(in the rows, 128 means zero)
Each row of numbers belongs to one of the nodes below and depends on some of the facts about them. Some rows are named. Which node is each other row?

Facts:
μ: uses; θ: points at; Σ: refers to; γ: belongs to class
brolis {γ=96}
busti {γ=95}
brobron {μ=drobidrar, γ=525}
sonil {μ=nubras, θ=sano, Σ=dedir, γ=525}
drosol {γ=679}
busal {μ=miza, θ=gisol, nurafa, sakos, pladam, misto, γ=525}
baskibur {θ=nize, gosek, brofar, γ=525}
sitru {Σ=flegam, γ=525}
fluzul {μ=tetil, γ=326}
nabak {Σ=broplek, γ=679}
plegi {μ=migre, θ=stetol, Σ=plifon, γ=679}
drafozil {μ=liplu, θ=begur, tragum, zopek, brofar, Σ=skebul, γ=525}
flasom {μ=flode, Σ=stetol, γ=326}
dudre {μ=ratuk, Σ=kevak, γ=525}
pleflovar {μ=klunul, θ=dotem, sitru, Σ=kifla, γ=525}
pugur {μ=movu, Σ=liplu, γ=525}
mistur {μ=breper, θ=sitru, staklar, Σ=poklibu, γ=96}
remun {μ=triplo, θ=platroflu, muplar, divede, flegam, dudre, Σ=kleklos, γ=525}
nize {μ=fodu, γ=96}
stabil {μ=pugur, θ=lidrisi, Σ=gisem, γ=525}
kluklen {μ=bredil, Σ=tragum, γ=525}
storavok {μ=bogu, θ=gradrunu, Σ=bridra, γ=96}
dakleto {θ=togeflo, dedir, Σ=ronu, γ=679}
skalole {μ=vedoklen, γ=525}
lidrisi {Σ=buske, γ=525}
pegran {μ=mobre, θ=gisem, robon, Σ=didir, γ=679}
klipa {μ=maruk, Σ=bromam, γ=679}
sakos {μ=flofen, Σ=pledrotren, γ=326}
begur {μ=magir, γ=96}
pebro {μ=tuder, θ=ziflun, γ=525}
didir {μ=gridis, Σ=mulim, γ=679}
brasus {μ=divede, Σ=fodu, γ=525}
vepim {γ=95}
bugrol {μ=pulun, θ=giplu, begur, bredil, gosten, tatrugre, fluzul, γ=326}
vokle {μ=brinam, θ=netiflus, gisem, stiben, brostan, zopek, drosol, Σ=skegir, γ=95}
poklibu {μ=ronu, θ=dastor, zopek, giskugris, gosten, γ=525}
debol {μ=klenum, γ=525}
gridis {μ=bridra, θ=stiben, fleskuzim, brinam, γ=525}
giplu {μ=plifon, γ=96}
kifla {μ=truvil, Σ=metritrum, γ=525}
valu {μ=baskibur, Σ=sakos, γ=525}
skebul {θ=skegir, sitru, flasom, γ=96}
medreklo {Σ=maruk, γ=525}
tuder {μ=klesen, Σ=migre, γ=326}
diflo {θ=fleskuzim, Σ=kifer, γ=679}
kleklos {μ=vovin, Σ=nodru, γ=96}
plifon {μ=stonil, Σ=troge, γ=326}
maruk {μ=telunan, θ=stimon, Σ=brostan, γ=679}
miza {μ=kifer, Σ=rukin, γ=525}
rugrudri {μ=rukin, γ=95}
mobre {μ=rugrudri, θ=fluzul, Σ=telunan, γ=95}
tetil {μ=platroflu, Σ=kluklen, γ=679}
brofar {μ=skebul, Σ=noflem, γ=326}
teful {θ=feskan, movu, klobram, fanun, brolis, brasus, Σ=klapagrir, γ=525}
bridra {Σ=kita, γ=679}
flapuvo {μ=neplil, Σ=luvo, γ=525}
telunan {Σ=netiflus, γ=326}
ronu {μ=trudek, Σ=pleflovar, γ=525}
trudek {μ=nize, θ=lidrisi, fleskuzim, γ=525}
triplo {μ=flutom, θ=fleskuzim, Σ=sumal, γ=679}
skurus {μ=studram, θ=nabak, stiben, ziflun, Σ=brolis, γ=525}
gosek {γ=326}
broplek {Σ=dotem, γ=679}
zetrani {μ=klipa, θ=kluklen, gradrunu, Σ=diflo, γ=679}
drisko {Σ=plolosker, γ=96}
drizi {μ=plolosker, γ=525}
togeflo {μ=poklibu, Σ=stabil, γ=95}
dotem {Σ=bogu, γ=525}
toru {μ=sitru, γ=96}
migre {μ=staklar, Σ=klipa, γ=326}
brezen {γ=525}
stonil {μ=luvo, θ=klunul, skalole, kuplu, γ=525}
drobidrar {μ=skepo, θ=login, fleskuzim, Σ=miza, γ=679}
kevak {μ=brofar, θ=gisol, metritrum, login, Σ=stestur, γ=525}
rimim {μ=nabak, Σ=siter, γ=326}
pilor {μ=pebro, θ=drisko, kifla, sona, tatrugre, γ=95}
drikol {μ=drizi, γ=95}
kufu {θ=ronu, ziflun, plovin, Σ=trigun, γ=525}
ketogum {θ=miza, skalole, γ=525}
giskugris {μ=flumom, Σ=zetrani, γ=326}
noflem {μ=togeflo, θ=drisko, Σ=storavok, γ=525}
gisol {Σ=stiben, γ=525}
sano {Σ=datik, γ=525}
klapagrir {μ=dastor, θ=brasus, Σ=pifadan, γ=525}
luvo {θ=truvil, giskugris, γ=96}
fleskuzim {Σ=pligol, γ=96}
plolosker {θ=netiflus, zepes, rukin, gradrunu, robon, γ=679}
skegir {μ=milor, Σ=ketogum, γ=679}
flutom {μ=skurus, θ=nize, pifadan, Σ=flode, γ=525}
milor {μ=flasom, Σ=drobidrar, γ=326}
magir {θ=skalole, brolis, bofon, γ=679}
stestur {μ=siter, θ=kivi, login, Σ=flasom, γ=525}
stiben {μ=stetol, γ=525}
feskan {Σ=kivi, γ=525}
vedom {θ=drikol, Σ=fluzul, γ=326}
bogu {μ=flepla, γ=525}
neplil {θ=skalole, brolis, brotron, γ=96}
lezur {μ=brotron, θ=skegir, lidrisi, flofen, stiben, Σ=remun, γ=96}
kivi {μ=brezen, Σ=tatrugre, γ=525}
brotron {Σ=klobram, γ=525}
studram {θ=drisko, flofen, kifla, gosten, Σ=pulun, γ=525}
fanun {μ=kledron, γ=679}
divede {γ=96}
ratuk {μ=flegam, θ=siter, plifon, Σ=skepo, γ=326}
skisti {Σ=mobre, γ=95}
sona {μ=bofon, γ=525}
sumal {Σ=vedrak, γ=96}
bofon {μ=sano, γ=525}
klezo {Σ=bugrol, γ=96}
flofen {μ=rimim, Σ=triplo, γ=525}
gradrunu {μ=plovin, γ=525}
klenum {μ=noflem, Σ=ratuk, γ=96}
mulim {μ=troge, Σ=stimon, γ=525}
metritrum {μ=lezur, Σ=kledron, γ=326}
tragum {μ=brasus, γ=326}
klunul {μ=medreklo, Σ=drikol, γ=326}
kifer {μ=zetrani, Σ=filu, γ=96}
platroflu {Σ=milor, γ=525}
gisem {μ=giplu, Σ=flumom, γ=326}
fepal {Σ=feskan, γ=679}
stogul {θ=rukin, migre, skalole, mulim, muplar, Σ=sonil, γ=525}
gosten {γ=326}
dedir {μ=tragum, Σ=vokle, γ=525}
kopo {μ=kita, Σ=rimim, γ=679}
stetol {μ=pifadan, γ=525}
vedoklen {μ=bugrol, θ=drisko, nabak, fanun, bofon, Σ=vepim, γ=679}
zopek {γ=96}
vovin {θ=rimim, kivi, Σ=valu, γ=525}
truvil {μ=drikol, γ=525}
stimon {γ=326}
flepla {μ=skegir, θ=klunul, stiben, γ=525}
muplar {γ=95}
nubras {μ=vedrak, θ=zepes, login, γ=525}
flode {μ=tatrugre, θ=giplu, gradrunu, pladam, Σ=klestone, γ=525}
movu {μ=zubamor, γ=95}
robon {Σ=nabak, γ=96}
brostan {μ=pegran, Σ=login, γ=525}
datik {θ=dastor, medreklo, giskugris, Σ=klezo, γ=95}
pifadan {μ=buske, Σ=fotin, γ=96}
breper {Σ=dastor, γ=96}
troge {μ=toru, Σ=kufu, γ=679}
nurafa {Σ=brasus, γ=525}
plovin {μ=brobron, γ=525}
pulun {Σ=truzu, γ=326}
klobram {μ=begur, Σ=skurus, γ=96}
skepo {μ=kifla, θ=supim, miza, γ=326}
suskim {μ=diflo, θ=klipa, pladam, brotron, γ=525}
dastor {μ=mistur, Σ=zavum, γ=326}
zavum {μ=busal, θ=klezo, rukin, breper, Σ=brofar, γ=96}
vedrak {μ=stimon, Σ=vedoklen, γ=96}
flumom {μ=stiben, Σ=sitru, γ=96}
buske {μ=kluklen, θ=stimon, platroflu, klunul, klobram, Σ=kuplu, γ=679}
tralel {μ=sonil, γ=326}
fotin {μ=stabil, Σ=zepes, γ=96}
rukin {μ=giskugris, Σ=teful, γ=525}
klestone {μ=vokle, Σ=fepal, γ=95}
pligol {μ=kuplu, θ=sutru, kifla, busti, plifon, drosol, Σ=lidrisi, γ=95}
truzu {μ=valu, γ=679}
filu {μ=brostan, θ=brostan, dudre, Σ=lezur, γ=525}
zepes {μ=dedir, Σ=staklar, γ=96}
brinam {γ=326}
bredil {μ=klestone, γ=679}
login {Σ=zubamor, γ=525}
zubamor {μ=trigun, θ=vepim, pladam, Σ=skisti, γ=525}
siter {μ=debol, Σ=tuder, γ=525}
kuplu {μ=fluzul, Σ=togeflo, γ=525}
supim {μ=zavum, γ=525}
fodu {μ=lidrisi, Σ=pugur, γ=95}
sutru {μ=gatral, γ=326}
staklar {μ=didir, Σ=medreklo, γ=326}
kita {θ=begur, nabak, sumal, stiben, Σ=sano, γ=326}
pladam {γ=525}
pledrotren {μ=tralel, θ=tragum, Σ=gosek, γ=326}
nodru {θ=brinam, γ=326}
trigun {μ=supim, θ=stimon, vepim, Σ=pilor, γ=326}
tatrugre {μ=fanun, γ=95}
gatral {μ=klobram, γ=96}
kledron {μ=broplek, θ=gisol, Σ=flutom, γ=326}
liplu {μ=dudre, Σ=flepla, γ=96}
misto {γ=679}
klesen {μ=sutru, θ=brolis, γ=525}
bromam {θ=robon, Σ=nurafa, γ=525}
netiflus {μ=zepes, Σ=gisol, γ=326}
ziflun {μ=fleskuzim, Σ=robon, γ=525}
flegam {μ=flapuvo, Σ=gatral, γ=95}

Known rows:
[ 97  99 137 109 158 145  79 143 123 129 103 135 134 120 136 146 142 124
 142 139 192 135 139 117 134 135]: sonil
[154 152 136 146 121 123 134 120 126 129 142 122 116 117 114 119 146 131
 127 105  86 128 109 141 137 111]: sutru
[184 120 159 116 105 127 122 123 176  83 157 133 128 161 103 104 140 115
 113 122 114 123 104 160  92 111]: zetrani
[100 105 117 116 157 154 130 126 127 121  99 136 159 119 134 134 112 139
 134 142 160 124 149 132 177 133]: supim
[102 151  75 150  97 121 205 105 135  85 143 123 134 150 151 122  93 138
 126 132  52  95 176 158 151 130]: klobram
[ 67 104  98 147 163 108  84 121 104 105 106 138 132 159 143 169 113 127
 132 148 127 143 169 185 160 139]: sano
[145 131 181 172 124  98 149 144 127 118 126 134  88 136 140 145 157 140
  86  84  92 113 112 125 142 136]: nodru
[ 71 155  89 148 202  87  82 138  87  94 111 176 125 162 101 145  96 136
 136 147 137 165 152 132  82 142]: kluklen
[108 108 141 151 130 123 114 142 138 121 150 101 110 109 120 152 142 128
 135 132 115 116 123 122 106 121]: lezur
[107 118 121 178 184 115 122 120 142  61 120 144  90 148 115 111 115 108
 125 159  83 143 118 164  98 125]: storavok
[ 85 115 107 117 124 143 128 145  91 129 127 131 144 129 146 118 109 124
 132 142 149 130 131 127 155 123]: siter
[140 149 125 182 142  83 157 118 137 107 104 151 100 177 146 128 147 164
  95  83  68 118 143 163 167 139]: stimon
[158 169 148 138  95 142 163 117 120 141 138 146 125 112 133  94 138 131
 135 104 102 123  84 103 138 115]: gisem
[ 89  96 119 121 170 143 132 133 113 127  93 122 151  85 168 144 108 130
 107 151 130 114 134 132 181 136]: pugur
[100 125 156  97 144 156 101 161 134 129 109 150 158  99 154 137 120 100
 124 143 210 120 111  87 112 143]: kevak
[188 133 150 117 106 113 123 119 150 112 153 115 123 122 105 128 144 105
 113 149 103 135 108 146  82 117]: drobidrar
[159 155 143 153 134 119 150 117 119 119 124 151 112 133 126  87 133 131
 114 106  91 136  91 139 135 121]: netiflus

Rows to name:
No name comes twice in this set of rows, the named rows included.
[167 143 182 147 116 116 162 160 161 145 119 129 108 117 158 138 169 157
  95  59 136 100 113  85 136 143] | skepo
[157 149  87 125  98 118  96  84 149 121 179  92 106 120  86  84 108  67
 123 153  63 156 125 153   8 156] | pegran
[106 114 109  96 174 163  66 139 182 121 115 128 167 110  86 119 129  94
 182 148 178 134 143 111 100 136] | stogul
[ 42 119 100 145 141 143 104 143 112 147 124 122 108 125 127 115 108 101
 128 113 162 142 131 101  73 184] | filu
[151 178 128 124  72 122 184 109 130  94 139 151 132 110 163 104  88  98
  92 137  52 105 124 142 119 123] | sakos
[197 129 117 124 106 114 184 104 159 148 137 111 117 147 103 109 137 150
 131 105  88 138 123 145 130 122] | fanun
[110  95 118 155 178 119 105 119 170  58 117 115 107 140 112 126 135 117
 133 161  82 120 135 185 112 122] | zavum
[169 114 124 146 140  87 117 111 140  97 138 111 106 164 109 148 140 127
 106 145  52 148 146 195 104 128] | bridra
[203  94 126 113 142 124 181 117 156 144 114  97 131 112 122 119 115 156
 115 129  86 134 143 151 156 126] | movu
[125 172 112 140 120 112 137 122 101 141 144 160 102 128 123 159 123 136
 149 135 136 142 144  96  86 121] | pifadan
[229 113 157  87 116 156 121 118 167 150 135 115 106 102  79 112 169 106
 165 159 143 170 122 129  67 106] | plegi
[175 105 156 162 181  84 149 124 143 139  94 153  91 181 126 129 141 184
  78  99 143 169 100 146 147 152] | vepim

Now the same nodes, written a new way:
Known rows:
[118 128 130 129 134 113 125 127 148 122 137 126 120 140 134 137 149 119
 123 129 118 118 140 121 135 122 161 119 109 105 126 128 139 135 131 119]: platroflu
[147 147 103 127  99 135 146 126 133 126 107 158 134 127 137 133 122 146
 120 137 116 123 119 142 126 125 110 111 100 125 138 120 138 117 105 130]: vedoklen
[163 145 112 126 135 128 126 124 115  91 122 117 143 118 159 136  96 132
 127 135 142 140 113 159 125 129  67 161 170 161 132 140 110 127 128 109]: drikol
[121 117 132 125 143 102 127 123 151 120 133 129 130 144 132 136 147 117
 122 131 111 129 129 132 144 125 156 130 143 110 128 143 135 143 150 122]: gisol
[130 105 130 115 121 119 155 126 134 152 111 119 139 133 135 135 142 128
 144 119 123 131 121 142 134 126  88 130 132 132 140 137 136 125 132 135]: kleklos
[105 108 120 126 110 123 147 136 138 143 119 121 139 132 140 139 137 135
 116 116 119 132 132 139 124 129 112 146 136 140 144 118 133 121 135 141]: brofar
[148 154 140 127 127 127 141 126 135  93 112 110 146 119 146 137  95 116
 154 119 116 146  98 122 143 122  88 147 137 124 135 172 127 125 112 130]: skebul
[106 127 123 129 128 107 125 131 158 118 136 130 131 143 129 136 153 120
 111 120 109 134 135 127 129 128 160 144 142 114 129 138 135 138 147 132]: sitru
[161 115 151 136 132 123 141 129 107 127 100 147 135 132 142 127 119 147
 123 125 134 116  98 175 139 129  96 142 174 108 127 142 118 119 139 130]: skisti
[127 113 122 117 128 119 148 126 136 156 117 120 140 136 134 132 146 133
 124 127 132 132 121 141 136 131  60 138 143 139 145 135 144 126 138 133]: rimim
[130 192 106 121 124 117 127 114 159  92 129 120 135 121 149 151 104 119
 142 132 110 146 132 130 136 120 148 135 119 123 128 146 122 140 115 109]: pebro
[150 156 127 123 125 139 139 134 117 173 128 134 132 131 136 128 129 158
 113 131 147 124 112 161 117 136  12 149 169 135 141 138 136 116 141 125]: fodu
[114 197 130 121 128 125 124 127 167 166 143 136 126 142 121 130 131 137
 106 129 128 130 126 112 133 127  87 126 132  99 133 157 152 126 130 124]: bromam
[139 115 149 127 134 129 133 135 124  88 133  93 136 122 151 140 115 109
 159 125 132 138 118 113 145 118 105 144 124 135 138 152 135 129 114 117]: divede
[147 160 128 121 125 113 136 127 151 135 122 141 125 138 126 128 141 120
 151 129 113 120 125 128 131 119 135  95  94  90 125 149 134 131 112 119]: stogul
[127 169 105 120 128 112 124 114 153  79 136 113 136 124 149 153 118 121
 138 136 115 144 141 123 135 122 149 145 125 130 130 137 127 145 132 113]: plovin
[120  90 133 123 120 123 148 130 129 160 122 110 127 132 144 141 144 132
 136 123 133 120 139 143 139 124 117 120 103 129 142 115 138 121 123 126]: klobram

Rows to name:
No name comes twice in this set of rows, the named rows included.
[159 117 121 125 118 128 149 107 119 117  89 162 135 137 145 137 127 144
 136 150 125 108 116 161 165 122 124 102 119 104 135 119 146 127 126 121] | maruk
[111 168 134 119 141 119 118 130 159 158 152 128 129 145 120 132 147 131
 109 130 132 132 132 111 136 128  77 130 143 109 134 157 154 133 142 120] | nurafa
[121 166 110 114 107 107 141 124 156 134 112 142 133 138 127 138 149 127
 127 122 101 136 136 132 116 127 134 121 113 115 130 126 136 133 141 130] | stabil
[115 178 111 111 124 112 130 116 159 163 123 138 129 142 128 138 137 131
 115 131 124 135 140 133 131 130 102 126 130 114 132 130 149 133 146 120] | pugur
[162 125 101 118 118 131 147 134 124 115 114 150 139 130 127 126 153 150
 151 142 118 116 134 128 123 124  90 105  90 128 141 116 147 118 101 124] | buske
[106 141 111 125 128 110 126 118 158 150 131 132 123 137 140 144 128 129
 108 134 118 125 148 141 134 125 171 119 114 121 130 119 130 133 130 110] | dudre
[151 195 111 117 122 121 144 115 155  84 127 115 143 125 146 149 124 115
 169 134  97 146 132 129 125 122 122 134 127 117 133 161 138 150 132 123] | trudek
[124 107 121 116 138 108 152 132 136 160 111 121 144 130 128 133 140 140
 142 122 118 132 126 143 129 129 107 139 133 138 141 129 133 119 119 131] | flumom
[123 153 107 119 140 112 120 115 146  82 146 106 133 128 153 155 126 113
 140 139 121 142 150 124 137 120 154 147 126 133 129 133 129 146 139 107] | gradrunu
[132 138 124 123 143 116 117 124 140  63 147 102 135 131 145 145 136 102
 147 134 121 138 142 108 142 120 132 145 133 126 130 145 133 149 145 111] | pladam
[131 104 141 123 129 114 163 105 125 150  88 134 140 132 144 144 126 134
 144 127 126 121 112 170 165 124 127 119 141 111 135 143 134 126 136 132] | fotin
[125 123 122 122 127 129 141 124 126  93 124  95 142 119 156 151 117 120
 150 126 128 142 125 130 140 120  97 155 132 148 144 137 130 133 128 125] | giplu
[142 112  85 108  98  97 146 132 163 110 113 139 135 134 129 124 167 110
 148 114 101 132 141 147 108 118 153  90  83 122 123 122 110 137 113 133] | flode

